Below is a small trained network, with its code and all its weights. Each question gives an input and a target symbol and asks what happens when units are switched off, that is, made to give their printed mean instead of their output.

import numpy as np


def w(rows, s, z=0):
    codes = np.array(rows[::2]) - 128.0
    scale = np.full(codes.shape[1], s)
    scale[-1] = z or s
    return codes * scale


def f(y):
    return np.maximum(y, 0)


def softmax(a):
    e = np.exp(a - a.max(-1, keepdims=True))
    return e / e.sum(-1, keepdims=True)


def log_softmax(a):
    a = a - a.max(-1, keepdims=True)
    return a - np.log(np.exp(a).sum(-1, keepdims=True))


def net(x, mask):
    ids = ['Σαβεζηλτ'.index(c) for c in x.split()]
    T = len(ids)
    res = E[ids] + P[:T]
    u = 0
    for l in range(2):
        q, k, v = (res @ M[l].T for M in (Q, K, V))
        z = softmax(np.where(np.tri(T) > 0, q @ k.T / 4**0.5, -1e9)) @ v
        res = res + np.where(mask[u], z, O[l][:, -1]) @ O[l][:, :-1]
        u += 1
        y = f(res @ A[l][:, :-1].T + A[l][:, -1])
        res = res + np.where(mask[u : u + 8], y, B[l][:, -1]) @ B[l][:, :-1]
        u += 8
    return log_softmax(res[-1] @ U[:, :-1].T + U[:, -1])


Q, K, V, O, A, B = {}, {}, {}, {}, {}, {}
E = w([
[159,170,113,95,131,186,185,131,124,105,105],'Σ',
[138,138,101,98,94,215,97,215,89,107,131],'α',
[168,122,185,115,61,138,111,141,170,152,129],'β',
[195,101,140,173,163,136,166,117,111,142,83],'ε',
[101,103,48,67,147,108,147,186,169,108,131],'ζ',
[154,132,120,34,118,88,249,72,137,150,144],'η',
[96,72,129,183,123,154,153,142,165,123,103],'λ',
[202,110,40,110,105,134,163,155,72,87,165],'τ',
],0.018)
P = w([
[107,179,120,215,7,26,123,177,100,147,54],'0',
[113,157,111,84,187,142,162,173,163,214,165],'1',
[114,140,117,99,165,143,159,165,144,212,174],'2',
[178,124,97,159,123,119,77,85,141,122,39],'3',
[153,95,107,73,201,196,125,108,176,164,191],'4',
[102,144,125,138,140,138,178,222,135,218,177],'5',
[157,79,139,131,126,132,89,65,108,90,52],'6',
[140,79,111,42,188,198,156,115,170,163,194],'7',
[93,145,118,140,126,126,216,227,146,220,176],'8',
[138,54,153,80,107,128,87,41,115,58,50],'9',
[142,80,114,42,178,209,138,143,143,177,186],'10',
[77,127,111,156,105,123,207,254,108,217,191],'11',
[101,101,223,83,68,64,64,112,93,7,46],'12',
[128,97,151,111,163,154,177,198,133,200,187],'13',
],0.0099)
Q[0] = w([
[54,96,120,124,146,30,104,106,116,35,202],'L0H1',
[85,249,240,254,36,30,117,226,81,208,230],'L0H1',
[214,39,104,39,191,250,209,170,103,237,147],'L0H1',
[147,155,146,150,169,168,35,85,133,60,33],'L0H1',
],0.0047)
K[0] = w([
[134,103,118,124,165,94,151,179,115,172,156],'L0H1',
[121,255,127,178,91,96,107,171,125,215,196],'L0H1',
[119,120,165,110,78,115,83,91,89,76,82],'L0H1',
[145,94,115,124,162,204,130,125,132,130,116],'L0H1',
],0.0088)
V[0] = w([
[128,85,90,92,119,193,125,164,176,93,88],'L0H1',
[178,132,147,104,142,110,118,145,224,154,153],'L0H1',
[129,72,85,115,204,47,99,85,111,99,221],'L0H1',
[182,208,159,141,31,60,139,252,185,110,114],'L0H1',
],0.004)
O[0] = w([
[91,32,71,22,116,215,35,101,254,86,60,220],'L0H1',
[91,98,174,1,219,141,94,48,147,184,108,93],'L0H1',
[194,123,105,76,166,4,119,98,28,140,206,8],'L0H1',
[85,76,101,96,65,167,205,203,80,172,78,255],'L0H1',
],0.0045,0.0024)
A[0] = w([
[80,64,169,84,165,174,150,145,199,235,195,114],'L0N1',
[168,82,72,130,191,167,203,139,93,155,141,173],'L0N2',
[100,101,166,209,162,65,121,94,81,99,38,82],'L0N3',
[77,77,156,150,67,107,3,141,132,57,85,152],'L0N4',
[120,106,65,124,204,101,157,148,111,169,249,81],'L0N5',
[127,175,146,30,156,195,156,195,108,144,188,150],'L0N6',
[193,193,104,144,123,149,100,117,31,49,14,105],'L0N7',
[219,113,115,128,91,59,21,88,144,100,122,1],'L0N8',
],0.0067,0.0024)
B[0] = w([
[210,148,63,197,94,177,74,154,55,65,113,215],'L0N1',
[144,164,114,147,36,107,58,130,167,128,105,255],'L0N2',
[154,93,118,254,165,121,198,100,183,82,79,149],'L0N3',
[95,53,130,135,109,137,57,91,111,148,106,160],'L0N4',
[123,158,233,178,161,243,113,129,123,145,58,185],'L0N5',
[139,42,136,251,136,107,89,129,132,140,101,231],'L0N6',
[166,171,154,186,159,126,142,119,63,41,137,179],'L0N7',
[177,205,163,171,74,54,39,140,146,141,155,146],'L0N8',
],0.0077,0.0088)
Q[1] = w([
[194,82,89,133,120,179,14,36,110,43,90],'L1H1',
[60,160,145,68,129,100,206,151,127,211,118],'L1H1',
[89,113,103,184,55,92,176,254,102,161,81],'L1H1',
[64,167,168,80,180,72,140,151,142,126,185],'L1H1',
],0.0084)
K[1] = w([
[97,92,218,50,200,104,38,44,129,14,167],'L1H1',
[140,148,64,151,110,188,162,165,147,254,152],'L1H1',
[7,173,131,160,76,64,175,221,70,130,87],'L1H1',
[152,172,78,148,161,194,99,150,139,193,142],'L1H1',
],0.006)
V[1] = w([
[20,161,69,108,167,186,108,174,90,75,185],'L1H1',
[102,77,156,211,155,201,107,120,134,118,68],'L1H1',
[165,203,206,136,151,175,201,55,114,98,148],'L1H1',
[84,125,149,120,166,56,207,92,255,140,73],'L1H1',
],0.0068)
O[1] = w([
[195,65,1,180,90,137,76,49,123,142,163,2],'L1H1',
[17,153,61,55,35,88,85,106,139,89,150,245],'L1H1',
[109,121,175,184,47,146,165,232,237,198,117,124],'L1H1',
[141,118,184,124,110,72,74,208,205,32,132,65],'L1H1',
],0.0063,0.0089)
A[1] = w([
[146,238,156,101,94,45,101,198,173,87,164,177],'L1N1',
[179,122,142,181,149,186,145,145,139,223,150,167],'L1N2',
[122,140,177,93,135,183,174,175,114,55,102,149],'L1N3',
[171,40,172,205,132,94,112,144,214,127,93,145],'L1N4',
[2,113,158,86,118,163,122,147,184,200,94,86],'L1N5',
[123,123,27,121,118,116,116,82,117,149,139,2],'L1N6',
[161,185,94,145,87,54,85,140,78,105,120,108],'L1N7',
[133,99,93,196,186,207,105,151,98,94,162,52],'L1N8',
],0.0072,0.0026)
B[1] = w([
[117,84,144,87,185,120,140,133,112,152,189,254],'L1N1',
[99,93,117,87,156,91,133,143,177,127,137,239],'L1N2',
[97,149,143,111,130,161,153,143,75,126,87,234],'L1N3',
[78,118,128,197,119,115,147,84,152,113,151,226],'L1N4',
[253,170,180,121,95,102,117,90,164,171,159,217],'L1N5',
[88,148,176,134,147,177,83,142,132,124,194,186],'L1N6',
[148,105,145,123,129,135,121,146,172,95,180,207],'L1N7',
[173,129,146,106,126,94,187,64,96,156,127,226],'L1N8',
],0.011,0.0087)
U = w([
[121,114,71,178,49,87,115,109,203,130,98,186],'Σ',
[66,146,121,156,125,174,110,98,119,165,161,3],'α',
[123,154,103,122,102,187,136,178,93,97,2,163],'β',
[150,166,185,118,117,129,86,143,140,191,125,74],'ε',
[231,145,110,176,147,109,155,126,110,56,159,86],'ζ',
[87,108,165,199,183,141,149,134,146,106,135,52],'η',
[107,86,65,66,172,116,116,196,171,78,143,225],'λ',
[85,78,84,44,156,85,215,86,126,194,103,227],'τ',
],0.0066,0.003)

Each question gives the input, a string of symbols that net reads in full, and the target symbol t.
The units are the heads (4 rows each of Q, K, V and O) and the neurons (one row each of A and B). Each row of codes is followed by its name. A weight is (code - 128) times the scale printed after its matrix; where a second scale follows, it is the last column's (O, A, B and U).
mask holds one flag per unit, layer by layer, with each layer's heads first. A switched-off unit (its flag False) gives its mean, the last column of its rows in O or B, instead of its output. The means were averaged over made-up inputs and are rounded, as every weight is.
A unit's drop is (log p(t) with every unit on - log p(t) with that unit switched off) / (log p(t) with every unit on - log p(t) with every unit switched off).
The circuit of an input: a set's keep is (log p(t) with only the set's units on - log p(t) with every unit switched off) / (log p(t) with every unit on - log p(t) with every unit switched off). Starting from the 12 units with the biggest drops (on a tie, the unit counted first), units are removed one at a time, each time the one whose removal leaves the highest keep (on an exact tie, the one counted first), for as long as the keep stays at least 0.8.
units of the circuit, in order: the units of the circuit, biggest drop first
unit that matters most: the unit with the biggest drop
k most important neurons of layer l: the k neurons of layer l with the biggest drops, biggest first
input ζ τ τ β Σ ε τ α λ λ β λ α λ, target α: units of the circuit, in order => L1H1, L1N6, L0N7
input α η τ τ Σ, target τ: units of the circuit, in order => L1H1, L1N2, L0N7
input η α λ β τ λ η η τ ε β β η ε, target η: units of the circuit, in order => L1H1, L1N4
input α α α λ ε α β α τ τ α τ, target α: units of the circuit, in order => L1H1, L1N6
input τ τ λ λ Σ ε, target τ: units of the circuit, in order => L1H1, L1N2, L0N7
input τ τ α τ λ, target τ: units of the circuit, in order => L1H1, L1N8, L0N7
input β ε η Σ β Σ Σ η λ, target β: unit that matters most => L0N1
input α α η λ τ Σ β τ τ ε ε, target ε: units of the circuit, in order => L1H1, L1N5, L0N7
input ε τ η Σ Σ τ τ η τ α ε, target α: units of the circuit, in order => L1H1, L1N6, L0N4
input τ ζ ζ Σ ε λ α, target α: units of the circuit, in order => L1H1, L1N6
input λ ε Σ ζ Σ α, target λ: units of the circuit, in order => L1H1, L0N3, L1N1
input η λ λ η λ α, target η: units of the circuit, in order => L1H1, L0N6, L1N4
input Σ ε Σ τ ε λ Σ ε ε η λ, target η: units of the circuit, in order => L1H1, L1N4
input Σ λ α β η Σ τ λ β η ε, target η: units of the circuit, in order => L1H1, L1N4, L0N1
input η η β Σ τ τ Σ τ Σ λ ε α β τ, target β: 2 most important neurons of layer 0 => L0N5, L0N4
input τ ζ τ β Σ ζ α η, target α: 2 most important neurons of layer 0 => L0N7, L0N1
input ε λ τ τ τ α, target ε: 2 most important neurons of layer 0 => L0N3, L0N7
input β ζ η τ λ η ζ Σ, target ζ: 3 most important neurons of layer 0 => L0N6, L0N1, L0N5
input ζ η λ τ α ε λ α ε τ η β Σ ζ, target Σ: 4 most important neurons of layer 0 => L0N7, L0N6, L0N1, L0N2
input ε τ ζ ε α τ α τ λ, target ε: most important neuron of layer 0 => L0N3
input Σ Σ τ, target Σ: 2 most important neurons of layer 0 => L0N2, L0N6
input λ λ τ α, target α: 2 most important neurons of layer 0 => L0N7, L0N4
input η τ β η τ η, target η: most important neuron of layer 0 => L0N6
input Σ ε λ τ ε τ τ Σ τ ε τ Σ, target Σ: 4 most important neurons of layer 0 => L0N6, L0N7, L0N2, L0N1
input τ λ τ ε Σ η ζ ζ η τ Σ, target τ: 2 most important neurons of layer 0 => L0N7, L0N6
